Below are the code and all the weights of a small trained network. Each question names an input and a target symbol and asks about switching units off, where a switched-off unit gives its printed mean instead of its output.

import numpy as np


def w(rows, s, z=0):
    codes = np.array(rows[::2]) - 128.0
    scale = np.full(codes.shape[1], s)
    scale[-1] = z or s
    return codes * scale


def f(y):
    return np.maximum(y, 0)


def softmax(a):
    e = np.exp(a - a.max(-1, keepdims=True))
    return e / e.sum(-1, keepdims=True)


def log_softmax(a):
    a = a - a.max(-1, keepdims=True)
    return a - np.log(np.exp(a).sum(-1, keepdims=True))


def net(x, mask):
    ids = ['ΓΛΦΩδεζθμξπτψ'.index(c) for c in x.split()]
    T = len(ids)
    res = E[ids] + P[:T]
    u = 0
    for l in range(2):
        q, k, v = (res @ M[l].T for M in (Q, K, V))
        z = softmax(np.where(np.tri(T) > 0, q @ k.T / 2**0.5, -1e9)) @ v
        res = res + np.where(mask[u], z, O[l][:, -1]) @ O[l][:, :-1]
        u += 1
        y = f(res @ A[l][:, :-1].T + A[l][:, -1])
        res = res + np.where(mask[u : u + 16], y, B[l][:, -1]) @ B[l][:, :-1]
        u += 16
    return log_softmax(res[-1] @ U[:, :-1].T + U[:, -1])


Q, K, V, O, A, B = {}, {}, {}, {}, {}, {}
E = w([
[85,225,33],'Γ',
[163,148,228],'Λ',
[72,161,168],'Φ',
[154,200,109],'Ω',
[32,195,67],'δ',
[206,215,100],'ε',
[29,158,138],'ζ',
[219,149,234],'θ',
[145,243,24],'μ',
[147,210,85],'ξ',
[113,131,241],'π',
[250,192,164],'τ',
[70,180,127],'ψ',
],0.011)
P = w([
[164,150,125],'0',
[92,207,224],'1',
[140,195,188],'2',
[146,207,165],'3',
[131,12,36],'4',
[121,30,181],'5',
[156,47,168],'6',
[145,156,118],'7',
[131,82,118],'8',
[179,106,79],'9',
],0.011)
Q[0] = w([
[116,203,142],'L0H0',
[143,10,71],'L0H0',
],0.011)
K[0] = w([
[120,66,93],'L0H0',
[59,251,219],'L0H0',
],0.012)
V[0] = w([
[148,126,249],'L0H0',
[219,156,88],'L0H0',
],0.012)
O[0] = w([
[209,161,32,96],'L0H0',
[85,1,99,251],'L0H0',
],0.018,0.0026)
A[0] = w([
[104,120,149,96],'L0N0',
[111,160,124,51],'L0N1',
[81,45,113,38],'L0N2',
[125,252,200,106],'L0N3',
[53,244,97,106],'L0N4',
[81,165,202,130],'L0N5',
[161,155,220,112],'L0N6',
[208,137,224,253],'L0N7',
[101,116,163,110],'L0N8',
[101,158,174,71],'L0N9',
[114,56,2,56],'L0N10',
[160,168,72,223],'L0N11',
[161,32,128,237],'L0N12',
[180,157,42,127],'L0N13',
[67,99,148,179],'L0N14',
[147,120,147,82],'L0N15',
],0.0092,0.006)
B[0] = w([
[145,75,75,161],'L0N0',
[131,80,139,132],'L0N1',
[141,37,237,198],'L0N2',
[177,143,118,213],'L0N3',
[183,108,128,211],'L0N4',
[102,179,25,234],'L0N5',
[57,212,112,181],'L0N6',
[51,99,34,225],'L0N7',
[148,104,35,181],'L0N8',
[150,121,3,172],'L0N9',
[89,139,251,234],'L0N10',
[120,20,183,246],'L0N11',
[97,35,102,255],'L0N12',
[90,136,210,237],'L0N13',
[35,186,115,252],'L0N14',
[143,179,128,129],'L0N15',
],0.0051,0.0072)
Q[1] = w([
[71,233,251],'L1H0',
[4,139,241],'L1H0',
],0.0041)
K[1] = w([
[62,158,127],'L1H0',
[254,87,165],'L1H0',
],0.0054)
V[1] = w([
[196,127,107],'L1H0',
[2,250,217],'L1H0',
],0.0063)
O[1] = w([
[187,161,146,2],'L1H0',
[184,1,45,138],'L1H0',
],0.012,0.0038)
A[1] = w([
[104,114,67,82],'L1N0',
[178,137,31,254],'L1N1',
[148,68,33,75],'L1N2',
[231,254,131,219],'L1N3',
[142,197,85,230],'L1N4',
[81,158,125,216],'L1N5',
[110,139,117,100],'L1N6',
[49,119,119,227],'L1N7',
[140,38,39,166],'L1N8',
[95,75,158,111],'L1N9',
[144,95,135,38],'L1N10',
[87,93,70,79],'L1N11',
[77,123,68,214],'L1N12',
[111,146,76,104],'L1N13',
[91,185,147,147],'L1N14',
[108,140,79,70],'L1N15',
],0.012,0.0041)
B[1] = w([
[136,165,125,186],'L1N0',
[106,10,119,186],'L1N1',
[177,160,147,219],'L1N2',
[172,61,146,157],'L1N3',
[115,53,127,149],'L1N4',
[161,111,105,181],'L1N5',
[128,124,142,141],'L1N6',
[164,132,98,242],'L1N7',
[125,208,123,253],'L1N8',
[83,151,123,198],'L1N9',
[2,159,220,137],'L1N10',
[104,146,153,213],'L1N11',
[157,139,101,221],'L1N12',
[159,132,171,157],'L1N13',
[176,145,140,167],'L1N14',
[133,124,158,157],'L1N15',
],0.0092,0.02)
U = w([
[140,214,154,133],'Γ',
[191,134,211,154],'Λ',
[139,30,139,102],'Φ',
[105,108,139,123],'Ω',
[223,162,105,204],'δ',
[74,82,174,200],'ε',
[171,38,84,85],'ζ',
[175,185,238,107],'θ',
[69,168,162,3],'μ',
[92,134,141,83],'ξ',
[231,108,177,23],'π',
[99,171,255,103],'τ',
[169,83,104,201],'ψ',
],0.0096,0.0059)

Each question gives the input, a string of symbols that net reads in full, and the target symbol t.
The units are the heads (2 rows each of Q, K, V and O) and the neurons (one row each of A and B). Each row of codes is followed by its name. A weight is (code - 128) times the scale printed after its matrix; where a second scale follows, it is the last column's (O, A, B and U).
mask holds one flag per unit, layer by layer, with each layer's heads first. A switched-off unit (its flag False) gives its mean, the last column of its rows in O or B, instead of its output. The means were averaged over made-up inputs and are rounded, as every weight is.
A unit's drop is (log p(t) with every unit on - log p(t) with that unit switched off) / (log p(t) with every unit on - log p(t) with every unit switched off).
The circuit of an input: a set's keep is (log p(t) with only the set's units on - log p(t) with every unit switched off) / (log p(t) with every unit on - log p(t) with every unit switched off). Starting from the 12 units with the biggest drops (on a tie, the unit counted first), units are removed one at a time, each time the one whose removal leaves the highest keep (on an exact tie, the one counted first), for as long as the keep stays at least 0.8.
circuit, biggest first: the units of the circuit, biggest drop first
most important unit: the unit with the biggest drop
top k neurons: the k neurons with the biggest drops, biggest first
k most important neurons of layer l: the k neurons of layer l with the biggest drops, biggest first
input δ ψ ζ, target δ: most important unit	L1N8
input δ θ Ω, target δ: circuit, biggest first	L1N8, L0H0, L1H0, L1N2
input θ ψ θ δ τ ψ δ ζ, target τ: circuit, biggest first	L0H0, L1H0
input τ Φ μ, target τ: circuit, biggest first	L0H0, L1H0, L0N10, L0N12
input τ δ ψ, target τ: circuit, biggest first	L0H0, L1H0, L0N2
input θ ξ ψ, target θ: circuit, biggest first	L0H0, L1H0, L0N11, L1N14
input δ ζ Γ, target δ: circuit, biggest first	L1N8, L1H0, L0H0, L1N2
input ζ ψ ψ δ, target ζ: top 2 neurons	L1N1, L0N3
input δ ε ψ π τ τ τ θ, target τ: circuit, biggest first	L0H0, L1H0
input τ θ θ Γ Λ, target θ: circuit, biggest first	L0H0, L1H0, L0N13, L0N11
input τ θ θ Γ μ, target θ: circuit, biggest first	L0H0, L1H0, L0N13, L0N10
input θ Λ ε δ μ, target Λ: 2 most important neurons of layer 0	L0N11, L0N13
input π δ μ ψ ε ε ξ ζ, target ε: top 3 neurons	L0N2, L0N13, L1N8
input μ ζ δ, target μ: top 2 neurons	L0N2, L1N8
input δ δ ξ, target δ: top 2 neurons	L1N8, L1N2
input π θ ε, target π: top 2 neurons	L1N3, L0N11
input Γ ζ δ ε Γ ψ θ π, target Γ: most important unit	L0N5
input μ θ τ ψ Γ Λ Γ π, target Γ: 2 most important neurons of layer 0	L0N5, L0N14
input τ π Φ δ, target τ: circuit, biggest first	L0H0, L1H0, L0N2
input ε ε δ Λ Γ θ Γ Ω, target Γ: most important unit	L0H0
input δ ξ Γ, target δ: circuit, biggest first	L1N8, L0H0, L1H0, L1N2
input ζ ζ Φ δ ξ Ω, target ζ: 3 most important neurons of layer 0	L0N3, L0N4, L0N10
input δ δ δ Φ ζ Γ δ π, target δ: 4 most important neurons of layer 1	L1N8, L1N2, L1N0, L1N12
input Γ ψ Ω δ, target Γ: 3 most important neurons of layer 1	L1N8, L1N2, L1N11
input Λ ε Γ, target Λ: top 2 neurons	L0N11, L1N3
input μ μ μ, target μ: 2 most important neurons of layer 0	L0N2, L0N14
input Φ ε ε, target Φ: most important neuron of layer 1	L1N8
